 -6.7   14.2    1.7  -18.8   -2.3: 1.7
-13.0   -4.1  -10.7   -0.5   16.8    6.1  -17.7: -10.7
 11.7  -10.1  -12.5  -13.1: -12.5
  1.50   -4.35    9.25  -15.32: 9.25
-1.2   1.9  -0.5  -0.8  -0.7   1.0: -0.5
-97.687   47.078  -89.620  -85.066  140.830: -89.620
  75.172  -191.945   -18.166    71.346   129.936     2.728: -18.166
-0.183  -0.059  -0.037  -0.163  -0.189   0.160   0.061: -0.037
 0.079   0.087   0.105  -0.178  -0.194   0.132  -0.055: 0.105
-119.45  -147.70  -121.96  -164.48  -125.85  -150.55   133.74: -121.96
---
Input: [ 76 118  93 250  22]
Output: 118

Input:
[[53 23 43 73 45 16]
 [92 57 58 55 75 87]]
Output: 57

Input:
[[ 787 -513  349  703  716]
 [  -8  609  485   -1  391]]
Output: 609

Input: [  7  -7 -19 -40  34 -26  15]
Output: -7

Input: [199 760 317 255 657]
Output: 760

Input: [0 7 7 6]
Output: 7

Input:
[[4288 7628 7941 8082 8199 1846]
 [3831 6827 7402 6923 5447 4220]]
Output: 6827
---
[[  7  30  -8 -22]
 [ 12  -8  -1   4]
 [  4  22  -6 -20]] ans = -6

[-33   6  19  36  32 -26  16] ans = 19

[ -4  21  25 -32] ans = 25

[[ -6 -29  -4   2  18  15  -3]
 [  4   2  -3  -4 -18  17   3]] ans = -3

[ 31 -20  34  14] ans = 34

[ 18 -10  26 -36  -3  16 -10] ans = 26

[[  5  13  -5   9]
 [ 11  10 -23  29]] ans = -23

[[  6 -26  10  -6   0 -32]
 [ -9  28  -3  13 -34 -15]
 [  7 -13   9 -15  15 -29]] ans = 9
---
[[ -36.904  -72.956 -104.863  -73.707]
 [-221.323 -154.265 -188.617  146.346]
 [  26.369   -5.717   -7.213 -124.758]] -> -104.863

[[ 0.680 -0.595 -0.962 -1.412 -1.688 -2.187]
 [ 1.422  1.346  1.344  1.409  1.370  1.350]] -> -0.962

[ 0.079 -0.018 -0.185  0.110  0.158 -0.017] -> -0.185

[[-0.22  0.12 -0.17  0.02]
 [-0.22  0.08 -0.20 -0.02]
 [-0.16 -0.05 -0.18 -0.08]] -> -0.17

[[ 0.13  0.06  0.02  0.17 -0.01  0.03]
 [ 0.01  0.07 -0.02  0.13  0.04 -0.12]] -> 0.02

[-150.774  110.926    7.074   81.214  -95.186  -38.974] -> 7.074
---
6,59,38,80,10,32,48 result: 80, 6

44,176,127,199,154,167,161
53,108,73,124,89,193,168
result: 199, 44

27,-7,-35,4,-2,13
-9,4,-10,10,37,2
result: 37, -35

12,-2,-48,35 result: 35, -48

-3,5,37,40,7,44
-36,-27,27,7,13,-9
result: 44, -36

-12,46,-9,-37,-45,10 result: 46, -45

394,516,431,453,264,461,443
488,83,393,276,980,276,368
result: 980, 83

719,792,-759,-814,926,34,-433
463,474,-559,-590,722,-45,-326
80,-215,-267,169,-36,-194,-230
result: 926, -814

169,240,222,44,16 result: 240, 16

2,8,4,7 result: 8, 2
---
-6.50	-4.04	-6.87	1.32	-16.18	-0.75
13.70	3.81	9.20	1.30	9.66	7.69
yields 1.32

-11.0	11.9	-4.3	-5.8	14.5	-1.2 yields -5.8

-0.10	-0.01	0.02	0.06	-0.03	0.15 yields 0.06

157.7	12.0	-124.9	-174.0	19.9	-95.7 yields -174.0

6.3	-17.5	-1.4	12.8	-13.7	2.4 yields 12.8

-0.007	-0.120	0.189	-0.151	-0.164	-0.098 yields -0.151
---
array([-26,  21,   3,  26,  35,  -1]) | 26

array([-22,  21,   1,  -1, -14,  -8, -27]) | -1

array([[  7,  -6,  11,  -8,   2],
       [-36, -31, -13, -10,  -2]]) | -8

array([ -5,   8,   6, -27]) | -27

array([-27,   7, -18,   3]) | 3

array([[ -1,  24,   5,  23,  16, -28, -10],
       [  0, -13,   6, -17, -10,  18,   9],
       [  6,   4, -14,  16,  -5,   6,  -9]]) | 23

array([[  7,  30,   2,  13, -21],
       [ 16,  16,  32,   9, -32]]) | 13

array([ 30,  -2, -14,  12]) | 12

array([ 27,  19, -14, -27,  12]) | -27
---
[ 17  31 -12  -2  -8] value 17
[-21  -1   1 -32 -24  31] value -21
[ 10  -1  -3  -3 -31  -2 -11] value 10
[ 15 -28  12  15 -15  -4  14] value 15
[-1 28 23  2 33 17  0] value -1
[26 15  6 16 11] value 26
[-25  29  12  27   9 -15   4] value -25
[ 20  14 -10  10   5  31  12] value 20
[ 33  10  24 -32 -16] value 33
---
[ -4  13 -35   3  27]
3
[ 17   4  -1 -32 -19]
-1
[ -5  -7 -33   2 -18]
-7
[ -4   8  22   9 -31]
8
[ 26  10  -3 -19  -6]
-3
[34 36 17 -8 13]
17
[-26  -3  -4 -15 -16]
-15
[ -4   0 -17   1 -35]
-4
[-13   7  34 -11  22]
7
[-33 -24 -28 -32 -17]
-28
---
Q: [1.3, 0.9, -0.2, -1.3]
A: -0.2
Q: [-1.4, 1.0, 1.9, 1.7, 0.3]
A: 0.3
Q: [-0.07, 0.13, -0.09, -0.12]
A: -0.09
Q: [[-23.986, -22.031, 14.732, 17.301, 16.247, 15.340, 16.295], [-22.961, -21.570, 15.507, 17.672, 17.091, 16.448, 16.949], [-21.622, -22.341, -21.781, -24.135, -20.404, -14.429, 16.611]]
A: -23.986
Q: [[0.74, 1.16, -0.41, -0.99, -0.98], [-0.70, 1.31, -1.12, -0.86, 0.74]]
A: -0.99
Q: [-17.62, 8.88, 0.66, -12.26, 11.99, -7.50, -0.32]
A: -12.26
---
[ 28   5  13  -6 -33] ans = 5

[[ 17 -35 -25  24   8]
 [-16  34  12 -19  -3]
 [ 14 -34 -24  24  12]] ans = 8

[ -7 -33   5 -14 -25  -1 -18] ans = -14

[-33  32  12  -8  26] ans = 12

[[  4 -16   6 -16 -33]
 [  1  -2   2   0 -10]
 [  3  -5   3  -3 -18]] ans = -2

[ 11 -34 -17   4 -13] ans = -13

[[  6  19 -21  19  27]
 [  3  19 -26  18  28]
 [  9   5  -3   5   4]] ans = 6

[ 18  31  -5  -9 -14  -6  -4] ans = -5
---
[ 12  15 -26   5 -25] yields 12, -25

[ -9 -32   7  -1  12  25  -8] yields -9, -8

[[  0 -15  -6  -3   0]
 [  3  35  -2   4   7]] yields 0, 7

[[-20  10  -5 -30]
 [-14  -4  33 -10]
 [ 15  12  -4 -14]] yields -20, -14

[  0  19  15 -30   1   3] yields 0, 3

[[  5 -20  -5  16 -10  19  -1]
 [-18  21   4 -34  14 -21  -1]] yields 5, -1
---
[ -6  28 -27  -5 -32] out -32
[ 32  10  -2 -11  13 -14  -7] out -7
[12 -8  1 34] out 34
[-12   0 -31  -4] out -4
[-10   3 -28  -7 -12] out -12
[ -6  12 -10  35 -22   2  30] out 30
